Each row is followed by its group and then its class within the group.
[ -1  -3   1   5   1  -4  -5   1  -5   7 -10   0  -5   0   0 -15   2  -2
  -4  -2   1   1   0   8   5   0  -1  -5   3  -4  -3  -1   0  -8  -2  -7
   7  -3  -2   3   8   2  -2   0   5   1   7   0] | Fd/W
[  8  -3  -4   5  -1  15   4  15  -7   2   7   2   2  -7  12   3  -3 -13
  -4  -4 -13   1  -2   5   2   5  -7   8   1  -2 -17  10 -10   0  15   7
   8   1   1  14  -1  -9   3   0   5  28   1   0] | Hh/F
[ -6  -2   2  11 -18  -1  -1   0   7  13  -3  -5  -6   9   0   5  -6   2
  -2   0  -1  -3   2  12   7   2 -13  -3   7  -4   1   0   5 -13 -12   4
   3   1  -7   4   0  -3   1  -2   3   3   8   2] | SL/Y
[ -4  -5  -2  -2   1   9   1   9  -6   3   1   4   1  -1   6   5   4 -10
   0 -11  -5  -2  -4  17  -2  -9  -9   1  -2   1  -3  -2 -14   2  12   6
   7   9  -2  15   4  -5   3  -3   2  21  -4  -3] | Hh/F
[  0  -1   4   9   2   1  -7   0   4  10  -4   1   1   5  -2   7  -7   5
  -5   3  -2  -5   3  13  -5  -2  -9  -9   0  -9  -1  -2   6 -13 -10  -1
   7  -1  -5   5   3   1  -3  -4   1   7   8   3] | SL/N
[  2   3  -6  13   4  -9  -6   3  11  12  -5  -2 -13  -5  -2  -7  -7  11
   1  13   3  -7   3  -2   3  -3  -8 -22   3  -1   1   5   9 -17  -4   1
   6  -4   2   7  -1   6  -8   2  -1 -23   0  -2] | GR/M
[ 2 -3  0  2 -6  5 -2 -2  2  4 -6 -3 -6 -2  4 -7  0 -2 -6 -2 -4 -4 -1  4
 -2  7  1 -6  1 -3 -6  1  8  7 -7 -1  5  3 -8 -5  2  0 -4  2  6 -6  6  4] | Fd/W
[  3  -1  -3  13   7  -8  -5   8   3  10  -2   1 -12   0   3 -14  -7   4
   4  13   4 -10  -9   4   8  -6  -7   0   7  -3  -4  -5   0 -20   3   1
  15  -2  -3   8   0   8  -5   4   4   3   3  -9] | GR/M
[  2  -5  -1   6  -9  -3  -3  -3  -4  10  -6   1  -9   3   4 -10  -4   0
   1   1   1  -5   5  13  -1  -3   0   2   2  -6  -6  -2   6 -13  -3   7
   5   0  -9  11  13   3  -2   3  -1  -6   3   0] | Fd/J
[ -2  -1  -7   5  -1   4   1  10   0   8  -2  -3  -9  -2   6   1  -4  -1
   2  -1  -2   1  -2   0   7  -1 -12   0   2   0  -3   0  -4 -12  12   8
   5  -1  -1  16   0  -8   3  -1   5  17  -1   0] | Hh/G
[ -6   0   8  13  16  -2  -8   4   1   8  -3  -1   1   0  -5   1   7   1
  -1   7   9  -6  -4  22   3  -3 -15  -5   8 -12   0   1   1   1  -3   3
   5  -2  -8   6  12   5  -6  -5   2  20  -1   8] | SL/N
[  6  -8   1   3   1   3   2   1  -1   7  -6   3 -13  -2   5  -2  -8   1
  -2  -2  -5  -9   2  12   0   0   4  -9  -2  -1  -5   6   3 -17   7   4
   4  -5  -6   5  -2  -2  -4   5   2 -14   5   8] | Fd/W
[  5  -4  -1   3 -30   4  -9  -1   2   5  -5   3  -1   4  14  -9  -1  -7
  -4  -4  -6  -2   6   5  -1   0  23  -7   4  -1 -14  -1   2   0  -1  -2
   7  -2   1   5   7  -3   2   3   3  -9  -1   2] | Fd/W
[ -4   6   0  12 -28   4   6   1  -4  -2   6  -3   4 -11  10  -8   0 -10
  -1  -3  -4   4  -4  -8  -2   0  -9   3   2   4  -8 -17 -11   2   0   8
   2  -3   9   1  -8  -9   6   2  -2  28  -2 -14] | Hh/G
[ -9  -4   3  14  -4  -1  -3  -5   5  16   1   0   0   0  -2  18  -4   5
  -2   0   3  -8  -2  19   2   0  -6   7   2  -5  -1  -8   3 -10  -5   0
   8   2  -6  12   4   5  -6   1   1   5  12   5] | SL/Y
[  1  -4  -4   1  -2  20   5   7  -7   1   3   3  -7  -2  12   7  -6  -8
  -2 -10  -8   2  -5   3  -1  -2   1  -6   0   2 -11   2   4 -16  15   6
   8   2  -2  23  -4  -7  11   2  -8  -2   7 -14] | Hh/G
[ -9  -7   6   2  -9   0  -4   0   6   9   0  -7  -2   4   2  -3  -5   8
  -1  -1   1  -2   6  13   1 -34  -6 -11   2  -6  -3  -9   8 -10 -14   4
  -3  -2  -6   5   1  13  -6   0  -9  12   8  -9] | SL/Y
[ -1  -6   2  13  -1  -8  -3  -2  -5   8  -5  -2  -2  -3   2 -21   5   0
   2   2   1  -6  -3   4   9   0 -11  -5   5  -8 -10   0   0  -7   2  -2
   5  -3  -1   1  10   2  -7   8   0  18  -5   6] | Fd/W
[ -5  -6  -2   4   2 -14   1   8  -1  12  -2  -3  10  -8   0 -13   2 -10
   3   2   3  -9  -8   2   7  -2 -10   2  12  -3  -3 -13 -13  -3   3  -2
   2  -3   1   9  10   1  -3   1   4  45   2 -12] | Hh/G
[-13  -5   4   8 -12  -4   1   1   8  10  -1  -2   1   5  -3   3  -7  -1
  -1  -1   6  -7   4  10   3   3  -8  -8   4  -3   2  -9   2  -6  -9   6
  -1   4  -5   7   1  -3  -9   0   1  11  13  -3] | SL/Y
[  5   2 -10  16   5  -6  -2   3   5   9   4   2 -13  -4   5  -8  -7   8
   0  12   1  -7  -9   1   4  -7 -12   0   7   0   2   8   1 -22  -3   5
  11  -6   1   9   0   5 -10   5   0   2   3 -14] | GR/M
[  2   2  -2   6 -21 -12   0   0   2   9   1   0  -7   1   4  -6  16  12
   0   8   3  -3   1  -5  -3  -2  -6  -3  -1   1 -24   4  -2 -11  -8  -1
  -1   1   7  -1  -3   1  -5  -1   5  -4   1  -7] | GR/D
[ -9  -8  11  16   4 -10   6  -1   7  15  -2  -5   7  -2  -6 -10  -2   6
   4   6  10 -13   0  16  11  -3 -21  -1   6 -16  -1 -24   0  -8 -21 -10
  10  -3  -5   4  20   9 -10  -1   6  37   5  -1] | SL/Y
[  0  -5   4   9   3  -5  -1  -3  -3  13  -8   9 -45   0   4 -10  -4  -1
  -2   1  -3  -6   5   6   7   1   0  -9   2  -7  -5  -2  25 -16  -2  -4
   8  -1 -14   8  11   3  -3   4   5 -10   4   4] | Fd/W
[ -2  -5  -7  -6   3  11  -1   8  -6  -1  -6  -2   4  -4   7   4  -1 -10
  -5  -7   0  -8   2   2   7   1  -5  -5   7  -2 -13   7 -10   1  13   4
   4   3   4  18   0  -5   4  -1   4  22  -3   0] | Hh/F
[  1  -2 -11   5  -8   8   3   5  -8   0   3  -1   2  -6   5   6  -1  -9
  -5   5  -7   0  -6   1  -2   2  -8  -3  -1  -1 -10   3  -9   1   3   6
   3   1   8  13   1  -4   7   3   1  27  -1  -2] | Hh/F
[  4  -1   0  11 -16  -8  -5  -2  11   3  -6  -1 -10  -5   3 -11  -1  13
  -1  13   3  -6   6   6   0  -4  -6  -3   3   5  -7   6   6 -20 -16   2
   5   3   2   1  -1   6  -8   0  11 -10   6   8] | GR/D
[  0  -6   2  -3   4   3   5  -3  -1   9  -5   1  -2  10   7 -13  -4  -9
  -1   1   2  -7   1   9  -1  -1   2  -9   6  -6  -4 -10 -10 -12  -5  -8
   7   3 -14   4  10   7   0   1   7  -3   0   3] | Fd/J
[ -4  -3   1   3  -9   4   1  -6   4   2   2  -2   5  -1   3   0  -6   0
   0   3  -1  -3  -1   9  -4   2 -19  -4  -4   2  -8  -7   4  -3 -45  -7
   3   2  -5   4   9   0   0   0   0  10   1  -1] | SL/Y
[ -1  -9   1   2   3   0  -6  -2   2   4 -10   3 -10   3  -2  -4 -10   1
  -2  -2  -2  -6   7  15   5  -5  -2 -10  -1  -5  -1  -4  11 -16   7  -3
   3   0  -7  10   2   1  -3   4   6   0   5   5] | Fd/J
[ -6   0   0  14   0   1  -7   2   7  11  -3   0  -5   1  -4   1  -2   8
  -5   1   3  -5  -2  17   3  -2  -8  -6  -4  -4   2   4   7 -10  -9   5
   3   5  -3   8   3   2  -4   2  -4   5   3   8] | SL/N
[  2  -3  -3   7 -10  10   4   7  -3   1   3   0  -5   0   7   2  -1  -1
   0   0  -5   2  -4  -1   5  -1 -10   7   5   1 -12 -11  -4 -17   7  10
   7   4  -1  15   1  -5   6   3  -4  20   0  -7] | Hh/G
[  1  -1  -1   6 -17   1  -3  -3   4   5  -2   1   0   0   2  -3 -11   2
   2   1  -2  -2   4   5  -1   1  -5 -10  -8  -8 -10   0   9  -1  -7  -8
   3  -1  -2   2   5   1   1  -2   1   1   4  -7] | Fd/W
[  2  -2   3  22   7   1  -3  -1   7   3  -2   0   2   2  -1   2   3   6
  -1  -2  -1  -5   0  16   5  -2  -9  -1   1  -8   0  -2  11  -8  -9  -2
   3   1  -3   3  -1   4 -10  -1   2  10   5   4] | SL/N
[ -1  -6  -8   1 -18  -5  -7  -5   9  14  -6   7  -9  10  -1 -16  -4   0
   4   4  -7  -3   9  12  -3  -3  -2 -10   3   7  -3 -10   4 -12 -10  -2
  12  10 -14   5  12   4   0   0   9  -1   7  -3] | Fd/J
[ -7  -3   4   3   1   8  -7   5   9   4  -2  -4  -3  -7   1   7  -7   8
   0   3   5  -7  10  20   3   1  -9  -6   1  -2  -4 -11   7 -12 -12   1
   0  10 -11  19  -2   4  -6   0   2   6   8   2] | SL/Y
[ -9  -4   3   4  -9   2  -1   0  10   7   2  -6   5   2   1   5  -8   3
  -3   9  -4  -3   3  16  -3   2 -11 -11  -1  -3   1  -6   4  -9 -10  -4
   4  -1   4   6   3  -3  -3  -5   1  13  10  -5] | SL/Y
[  5  -2   1   7  -7  -3  -3   0  -1   6   5  -1  -4  -1   1 -16  -5   0
   1   5   0  -3   5   1   3   0   5  -6   0  -9  -2 -12   2 -17 -23  -4
   8  -1 -10   7   6   5  -1   5   0  -2  -2   0] | Fd/W
[ -6  -1   4   6  -7   1  -3   0  10   9   3   1  -8   0   5   7  -6   1
   0   2  -3  -3   1  13  -6 -14  -9 -13   1 -16   1  -5   5 -16  -5   2
   4   0 -11   8   6   1  -5   1  -3   2  14  -5] | SL/Y
[ -2  -7   0  -5 -13  -8  -4  -7   2   4 -11  -1   3   5   4 -18  -4   1
   5   4  -3  -5   6   4  -1  -3  -5 -13   4 -12 -10 -16   0  -9  -7  -8
   8  -4  -4   3  17   8  -3   2   2   3   5  -1] | Fd/J
[ -7  -1  -4  12   9  12   2  15   2   2  -2   1  -1  -3   8   2  -2  -8
   2  -8  -1  -1  -3   3   7   0 -10   1   5  -4 -11   0 -14   0  11   3
   7  -1   5  15   2  -5   1  -1   7  24  -2  -5] | Hh/F
[-10   3   2  10  -3   1   0   7   7   5   1  -3   1   3   4  23 -10  -1
  -6   1  10  -3  -1  13   3   3 -11  -5   1   5   5  -6   7 -12 -12   4
   8  -1 -16   9  -2  -2  -2   1  -2   9  11   2] | SL/Y
[ -4  -2   4  13   2   7  -3  -4  14   1   2  -2  -2   8   6   7  -3   8
  -7  -5   1  -3  -1  23  -2   0 -10  -5   0  -9   8   1   7  -8 -13   6
   7   2 -11   8   1  -1  -3   3  -3  -3  12   6] | SL/N
[ -1  -5  -7   7  -1  13   1  12 -10   5   4  -3  -2  -3   5   1  -8  -9
  -5  -4  -2  -4  -4   2   3  -1  -6  -1  -2  -4 -12   6  -8  -6  17   3
  35   0   4  16  -1  -7   2  -1   2  24   4   0] | Hh/F
[ -8  -1   6  11 -15  -1  -4  -4  10   4   1  -3   7   0  -5   3  -7   1
  -6  -2   2  -2   3  11   2   3  -9  -9   3  -8  -1  -7   8  -6  -9   1
   6   0  -8   1   8  -7  -4   1   2  16   7   1] | SL/N
[  5   4  -3  15  -4  -7 -10   0  13   8  -2   3 -11  -2  -2  -9 -14   7
   5   4   4  -4   0   2  -2  -6  -5  -6   3  -3  -1   6   6 -18  -8   0
   9  -5   3   9   2  10  -7   1   4  -4   5  -5] | GR/M
[ -9  -3   5   9 -14  -1  -1  -1   8  10   5  -7  -4   5  -1   9  -7   5
  -3   2   0  -1   1   6   5   2 -17  -8   0  -6   4 -11   3 -12 -13  -1
   8  -2  -8   7   4   7  -7  11  -1  12  13   1] | SL/Y
[  4  -2  -2  13  -4   0   1   4   3   1  -1   2  -8   1   1 -11  -8   8
   2  10   3  -3   2  -3   7  -2   7   0   0  -1  -9   3   6 -17  -6  -2
   8   2  -2   6  -7   4  -3   5   2 -10   2   2] | GR/D
[ -3  -3  -7   0 -16  15   9   3 -10  -1   7  -2   0  -3   9   7  -5 -11
  -1  -8  -6   2   0   0  -3   3  -8   1  -3   3 -13   2 -12   2  10   5
   3   4   1   7  -5  -6   7  -3   6  22  -1  -3] | Hh/F
[-10  -6   0   8   7   8  -3   1   8   3   5  -5   1   5   0  11  -9  11
  -8   0   3  -2   2  12   3  -3  -8  -5   1  -6   3  -4   7  -6  -4   3
   3   3  -4   7  -4   3   0   1  -1   0   7   0] | SL/Y

Each row is followed by its group and then its class within the group.
[  0 -10  -7   3  -4   6  -9  11   3   5  -4  -2  17   0  -2  -4   4  -5
  -9 -10  -3   4   7  11  -4  -9   1   2  22  -7  -1   6  14  -3  -2   2
  -5   1   3   6  12  12   7  15 -10   4   3  -4] | MT/C
[ -2  -5 -26   7  -7   1  -5   8  -1   2 -11   4  11 -18  -2   2   6   0
 -13  -2  -9   1  -8  10   2   2  17   5  -3  -6   6  23  -8   1   6  -6
   0  -1   7   1   6  -8  -4   0  -6   2  -3   6] | Ms/V
[ -2  -3  -4   4  -1   7   3   0   0   3  -5   1  -2  -9  -5   1  -2   1
  -6  -4 -17  -1   0   4   6   0  14   6  -6   3   3   3  -4  -1   8  -6
   4   0   2   0  -6   1   2  -5   3   0  -6   1] | Ms/U
[  1 -12 -10   1  -1   5  -4  -2  10   8   3   2   7   2  -8   2   3   7
  -9   1  -7  -4   4  13   7  -6  -7   8   7   8  -8   0   4  -3  -1  -2
   1   6   1   7   2  17  -3  -3   4  14   0  10] | MT/L
[ -3 -13 -16   2  -7   4  -2   2   5   6   6   5   9   1   9  -6   1   5
 -10  -2   0  -3   4   6  -1  -1  -1   3  10 -16  -2   0  10  -2  -2  -2
  -2  11   3   9   4  12 -10   8   0   6   0   6] | MT/L
[ -4   2  -9  -2  -3   5  -2   6  -5   8  -9   3  11  -1   1  -9  10  -7
   8  15  -2  -4 -13  -3  -6   1   0   1  18   0   3  -6   6  -3  15  -1
   3   4   3  -7  -4  11  -2  10   4   3  -3  -1] | Mh/B
[ -4  -4 -10   3   0   1   0   8   4   1  30   7   5 -13 -16  -1  10   1
 -19  -6  -3  -9   2   9   1   2   5   1  -3  -2   5  10   2   0  11  -6
   4   6   7   2   6   0  -7   2   0   5  -2   1] | Ms/U
[  1 -30  -5   5  -1   2  -2   4  -6   8   1   1  10  -2  -4 -15   0  -4
 -12 -13  -4  -1   2  14   1  -7   2   4  13  -2   1   0   8  -4   0  -1
  -1   4   3 -15  10   2   1  10  -5   2   3  -1] | MT/C
[ -3 -12 -11   6   0  -1  -7  18   7   8  -1   6  17 -13   2  -6   4  -5
 -14 -14  -5  -1  10  18  -1 -11   6  12  16   1   4   4  11  -4   5  -3
   1   7   2  11   8   8  -1  15  -9   7   2  -9] | MT/C
[  0  -8 -20   1  -2   4  -6   6   1   4  -3   9  12 -11   2  -3  12   3
 -18  16  -7  -1  -4   7   1  15  12   1   4  -6   4  26   1  -5   9  -9
   0   3   5   5   5  -8  -4   4   1   4  -4   1] | Ms/V
[  3  -7  -5  12   0  10   7   1   3   3  -3   5   2 -14  -4  -7  10  -5
 -15  -2  -2  -3   2  20   4  -3   1  -9   7  -8   0   2   1   3  15  -3
   5  10   1  -1  14   3  -7  -3   4   5  -2   1] | QR/X
[ -1  -9  -9  -3  -3  11   4 -14   5   3   6  13   4 -14  -5   1   6   3
 -20  -5  -6 -13   3  17   9 -11   1  -3  13   0   3  -4   4  -5   8  -6
   2  12   5  -2  15   3  -3   7   1  12   0  20] | QR/T
[ -7  -5  -2   3   3  -3   1  -7  -7   9  -5  -5   6   2   6  -8   5 -12
   4   4   0   3   3  -4  -1 -15   1   6  30  -3   7 -12   3 -11  11  -3
   2  -1  -6   2  -5   9  -1   7   6  -1  -1  -5] | Mh/B
[ -1 -11  -4   1  -5  15   8  -8  -2   3  -1   9 -12  -9  -5   5  10   3
  -8   9  -2  -7  -1  10  -3  -2   2 -17   2   3   0  -6   1   2   2  -2
   1  10   6  -8   6  -5  -5   0   5  -2  -1  13] | QR/T
[ -5  -2 -10   2   1  -2  -5   8   2   5   5   2  13   5  -3  -2   5   2
 -15 -11   2  -2   1  11  -3  -3  -1   4   6  -1  -2   5  12  -1   2   0
   2   4   7   8  12   7  -2  11  -5   1   3  -2] | MT/C
[  6  -4 -11   3   2  16   7  -8  -8  -2 -14   5  -6  -6 -10  10   1   3
  -9 -13  -3  -2  -1  19   5  -1   9  -7  -5 -10  -1  -4  -6  -1   6  -5
   2  -1   5  -7  16  -7  -3   7 -10  -3 -13   2] | QR/T
[-10   3  -6   4  -3  10   5 -12 -12  12   2   7   2  -5   5  -8   7  -7
   4   9   4  -3  10   1  -5  -8  -4   4  24  -2   3 -20   8 -11  12   5
   3   5   1   4  -3   4  -6  12  10   7  -5   8] | Mh/B
[  1  -5   0   0  -6   7   7   0  -7  -2   0   7   2  -8  -3   6   4   4
 -10  -8  -8  -3   3  10  -1  -4   4  -7 -16  -1   3   2   1  -1   6  -5
   2   2   7  -8  11  -6  -1   6  -4  -2   1   4] | QR/T
[ -7   4  -9   3  -7  10   2   2  -8   9  -4   2   6   0   3  -6   7  -6
   5  11   2  -3  11  -8  -5  -6  -3   6  19   4   0  -3   9  -7  13  -2
   5   1   5  -3 -10  11   2   9   7   4   1   0] | Mh/B
[  3   2 -12   3  -3  12   2  -5   0  13  -1   4   1  -8   0  -4   5  -4
  13  16  -6  -2   4  -1  -2 -10  -1  -4  18   2   2  -8  -3  -9   6   2
   3   6   4  -3  -5   8  -7  -4   9  10   3  14] | Mh/E
[  1  -7 -12   2   3   2   0  -6  -6  -1  -4   7  10 -12  -6  -3   6   6
 -14  -5  -7  -1   1  13   0   3  14   1  -7   8  23   7  -9  -2  17  -4
   3   6   2   0  12  -2   2   8   0  10   5   4] | Ms/U
[ -6   4  -2   8  -3   4   1  -2  -6   4   0 -10   9   5  -1  -7   1  -1
   3  -3   0   0   4  -5  -6  -5  -4   8   7   3   2  -6  13 -10   4   3
   3  -3   4   2  -7  12   3  14   0   2  -2   1] | Mh/B
[ -9   0  -9   3  -8  10  -2  -4 -10   6 -16  -4   2   3   6 -11   1  -8
   6   6  -1  -2   1  -5   1  -6   3   7  21  -4   5 -10   9 -11   1  -3
   6  -1   1  -6  -6  10   5   9   6   1  -2   1] | Mh/B
